Below is a small trained network, with its code and all its weights. Each question gives an input and a class and asks what happens when units are switched off, that is, made to give their printed mean instead of their output.

import numpy as np


def w(rows, s, z=0):
    codes = np.array(rows[::2]) - 128.0
    scale = np.full(codes.shape[1], s)
    scale[-1] = z or s
    return codes * scale


def f(y):
    return y / 2 * (1 + np.tanh(0.7978845608 * (y + 0.044715 * y**3)))


def log_softmax(a):
    a = a - a.max(-1, keepdims=True)
    return a - np.log(np.exp(a).sum(-1, keepdims=True))


def net(x, mask):
    res = np.array(x, float).reshape(1, 3) / 4 @ E
    y = f(res @ A[0][:, :-1].T + A[0][:, -1])
    res = res + np.where(mask, y, B[0][:, -1]) @ B[0][:, :-1]
    return log_softmax(res[-1] @ U[:, :-1].T + U[:, -1])


A, B = {}, {}
E = w([
[119,177,199,199,57,105,247,127],'x0',
[71,106,90,128,181,109,101,209],'x1',
[191,44,185,120,51,169,118,137],'x2',
],0.011)
A[0] = w([
[159,180,195,121,112,132,165,91,220],'neuron 0',
[217,58,100,84,138,236,97,82,133],'neuron 1',
[124,133,122,85,115,139,117,144,134],'neuron 2',
[75,152,39,95,159,99,157,175,204],'neuron 3',
[111,69,77,42,67,121,47,175,208],'neuron 4',
[190,148,141,155,20,150,146,2,253],'neuron 5',
],0.0089,0.0033)
B[0] = w([
[149,112,93,217,148,155,250,93,194],'neuron 0',
[172,143,90,112,115,126,194,60,213],'neuron 1',
[119,136,136,115,163,76,125,122,137],'neuron 2',
[173,105,26,144,158,192,122,139,195],'neuron 3',
[192,104,131,122,156,73,169,158,216],'neuron 4',
[132,126,144,152,116,164,132,64,251],'neuron 5',
],0.015,0.013)
U = w([
[94,81,94,84,174,130,65,202,253],'0',
[47,143,150,157,95,119,199,193,114],'1',
[113,122,160,141,130,143,102,107,24],'2',
[144,105,76,29,84,51,155,106,151],'3',
[140,172,179,148,99,113,85,108,32],'4',
[158,69,248,124,53,109,143,188,134],'5',
[173,124,100,216,108,203,190,63,159],'6',
],0.012,0.0048)

Each question gives the input, the list of numbers given to net, and the class t.
The units are the neurons (one row each of A and B). Each row of codes is followed by its name. A weight is (code - 128) times the scale printed after its matrix; where a second scale follows, it is the last column's (A, B and U).
mask holds one flag per neuron, in row order. A switched-off neuron (its flag False) gives its mean, the last column of its row in B, instead of its output. The means were averaged over made-up inputs and are rounded, as every weight is.
A unit's drop is (log p(t) with every unit on - log p(t) with that unit switched off) / (log p(t) with every unit on - log p(t) with every unit switched off).
The circuit of an input: a set's keep is (log p(t) with only the set's units on - log p(t) with every unit switched off) / (log p(t) with every unit on - log p(t) with every unit switched off). Starting from all 6 units, units are removed one at a time, each time the one whose removal leaves the highest keep (on an exact tie, the one counted first), for as long as the keep stays at least 0.8.
units of the circuit, in order: the units of the circuit, biggest drop first
unit that matters most: the unit with the biggest drop
k most important neurons: the k neurons with the biggest drops, biggest first
drop when u is switched off: that unit's drop, to one decimal
input [-7,4,-1], class 3: units of the circuit, in order -> (neuron 4)
input [-3,-2,0], class 3: units of the circuit, in order -> (neuron 0; neuron 5)
input [3,7,2], class 0: units of the circuit, in order -> (neuron 0; neuron 1)
input [3,6,-2], class 0: 3 most important neurons -> (neuron 0; neuron 5; neuron 1)
input [6,6,-2], class 1: 3 most important neurons -> (neuron 5; neuron 1; neuron 0)
input [-6,-4,4], class 3: 3 most important neurons -> (neuron 0; neuron 4; neuron 3)
input [-2,2,2], class 3: 2 most important neurons -> (neuron 0; neuron 5)
input [3,3,-1], class 1: 3 most important neurons -> (neuron 5; neuron 1; neuron 0)
input [0,0,-8], class 0: 2 most important neurons -> (neuron 0; neuron 5)
input [-6,4,-1], class 3: 2 most important neurons -> (neuron 4; neuron 1)
input [0,6,8], class 5: drop when neuron 3 is switched off -> 0.2
input [-2,5,2], class 0: drop when neuron 1 is switched off -> 0.1
input [-4,3,2], class 3: drop when neuron 5 is switched off -> 0.0
input [0,5,8], class 3: unit that matters most -> neuron 1
input [2,4,3], class 5: drop when neuron 0 is switched off -> 0.1
